Below is a small trained network, with its code and all its weights. Each question gives an input and a class and asks what happens when units are switched off, that is, made to give their printed mean instead of their output.

import numpy as np


def w(rows, s, z=0):
    codes = np.array(rows[::2]) - 128.0
    scale = np.full(codes.shape[1], s)
    scale[-1] = z or s
    return codes * scale


def f(y):
    return np.maximum(y, 0)


def log_softmax(a):
    a = a - a.max(-1, keepdims=True)
    return a - np.log(np.exp(a).sum(-1, keepdims=True))


def net(x, mask):
    res = np.array(x, float).reshape(1, 7) / 4 @ E
    y = f(res @ A[0][:, :-1].T + A[0][:, -1])
    res = res + np.where(mask, y, B[0][:, -1]) @ B[0][:, :-1]
    return log_softmax(res[-1] @ U[:, :-1].T + U[:, -1])


A, B = {}, {}
E = w([
[123,128,125,132,124],'x0',
[193,147,44,62,46],'x1',
[141,224,83,162,210],'x2',
[123,130,125,132,123],'x3',
[126,128,125,129,127],'x4',
[131,126,128,125,131],'x5',
[49,161,89,9,122],'x6',
],0.014)
A[0] = w([
[49,159,127,106,210,154],'n1',
[68,125,125,34,64,122],'n2',
[124,118,147,173,58,180],'n3',
[97,140,123,119,148,109],'n4',
[58,161,133,59,151,140],'n5',
[201,71,130,94,63,166],'n6',
[189,194,53,137,114,21],'n7',
[165,175,58,138,92,54],'n8',
[201,90,98,191,48,207],'n9',
[187,203,72,142,143,129],'n10',
[173,172,160,245,167,243],'n11',
[43,9,197,135,123,254],'n12',
[75,184,114,167,190,139],'n13',
],0.015,0.004)
B[0] = w([
[164,198,145,163,50,199],'n1',
[78,81,43,57,34,215],'n2',
[181,133,107,136,165,170],'n3',
[138,157,117,136,114,149],'n4',
[167,191,116,76,78,195],'n5',
[196,143,53,168,91,195],'n6',
[171,130,176,39,190,181],'n7',
[134,104,123,66,175,172],'n8',
[252,148,117,167,155,201],'n9',
[107,149,199,108,182,191],'n10',
[37,66,145,232,145,253],'n11',
[162,156,195,21,251,236],'n12',
[165,156,133,210,68,200],'n13',
],0.02,0.023)
U = w([
[123,105,164,127,224,248],'0',
[204,226,74,193,40,208],'1',
[51,235,184,5,96,128],'2',
[89,59,2,108,56,53],'3',
[18,126,146,210,94,6],'4',
],0.0078,0.002)

Each question gives the input, the list of numbers given to net, and the class t.
The units are the neurons (one row each of A and B). Each row of codes is followed by its name. A weight is (code - 128) times the scale printed after its matrix; where a second scale follows, it is the last column's (A, B and U).
mask holds one flag per neuron, in row order. A switched-off neuron (its flag False) gives its mean, the last column of its row in B, instead of its output. The means were averaged over made-up inputs and are rounded, as every weight is.
A unit's drop is (log p(t) with every unit on - log p(t) with that unit switched off) / (log p(t) with every unit on - log p(t) with every unit switched off).
The circuit of an input: a set's keep is (log p(t) with only the set's units on - log p(t) with every unit switched off) / (log p(t) with every unit on - log p(t) with every unit switched off). Starting from the 12 units with the biggest drops (on a tie, the unit counted first), units are removed one at a time, each time the one whose removal leaves the highest keep (on an exact tie, the one counted first), for as long as the keep stays at least 0.8.
units of the circuit, in order: the units of the circuit, biggest drop first
unit that matters most: the unit with the biggest drop
top k neurons: the k neurons with the biggest drops, biggest first
drop of u: that unit's drop, to one decimal
input [-4,-7,6,8,2,-3,-7], class 4: unit that matters most -> n11
input [-8,3,-4,8,-7,-3,1], class 3: top 2 neurons -> [n2, n1]
input [2,-1,2,8,2,-7,-6], class 4: top 2 neurons -> [n11, n12]
input [-4,1,1,6,-1,-4,-4], class 0: top 2 neurons -> [n1, n13]
input [7,0,0,6,-2,2,-5], class 0: top 3 neurons -> [n1, n13, n9]
input [3,0,-5,8,6,7,-2], class 0: top 4 neurons -> [n12, n1, n13, n5]
input [2,0,0,2,4,-8,-2], class 0: top 2 neurons -> [n1, n2]
input [3,-4,8,-6,-8,7,0], class 4: top 3 neurons -> [n11, n9, n6]
input [6,0,-2,-6,7,-5,1], class 2: top 4 neurons -> [n11, n13, n9, n6]
input [-2,-4,-7,2,3,-4,2], class 2: top 2 neurons -> [n12, n11]
input [1,-1,-1,-2,8,8,0], class 0: top 2 neurons -> [n2, n5]
input [-3,2,7,0,-2,7,0], class 0: top 2 neurons -> [n2, n5]
input [4,3,5,-7,-8,-2,1], class 2: top 2 neurons -> [n11, n9]
input [-3,-6,7,-6,4,-6,-5], class 4: units of the circuit, in order -> [n11]
input [3,0,8,1,5,8,-2], class 4: top 3 neurons -> [n12, n11, n13]
input [-7,1,-5,0,-1,1,2], class 3: top 3 neurons -> [n2, n6, n10]
input [1,0,1,-7,-1,4,-5], class 4: top 3 neurons -> [n12, n11, n7]
input [-2,2,-1,3,8,-7,1], class 3: drop of n12 -> 0.3
input [1,6,-3,0,5,-1,1], class 3: drop of n13 -> 0.1
input [-8,8,-5,-7,-3,0,7], class 3: drop of n2 -> 0.3
input [7,-8,-6,5,5,3,2], class 2: drop of n11 -> 0.0
input [-2,1,2,-4,-7,-7,-8], class 0: unit that matters most -> n9
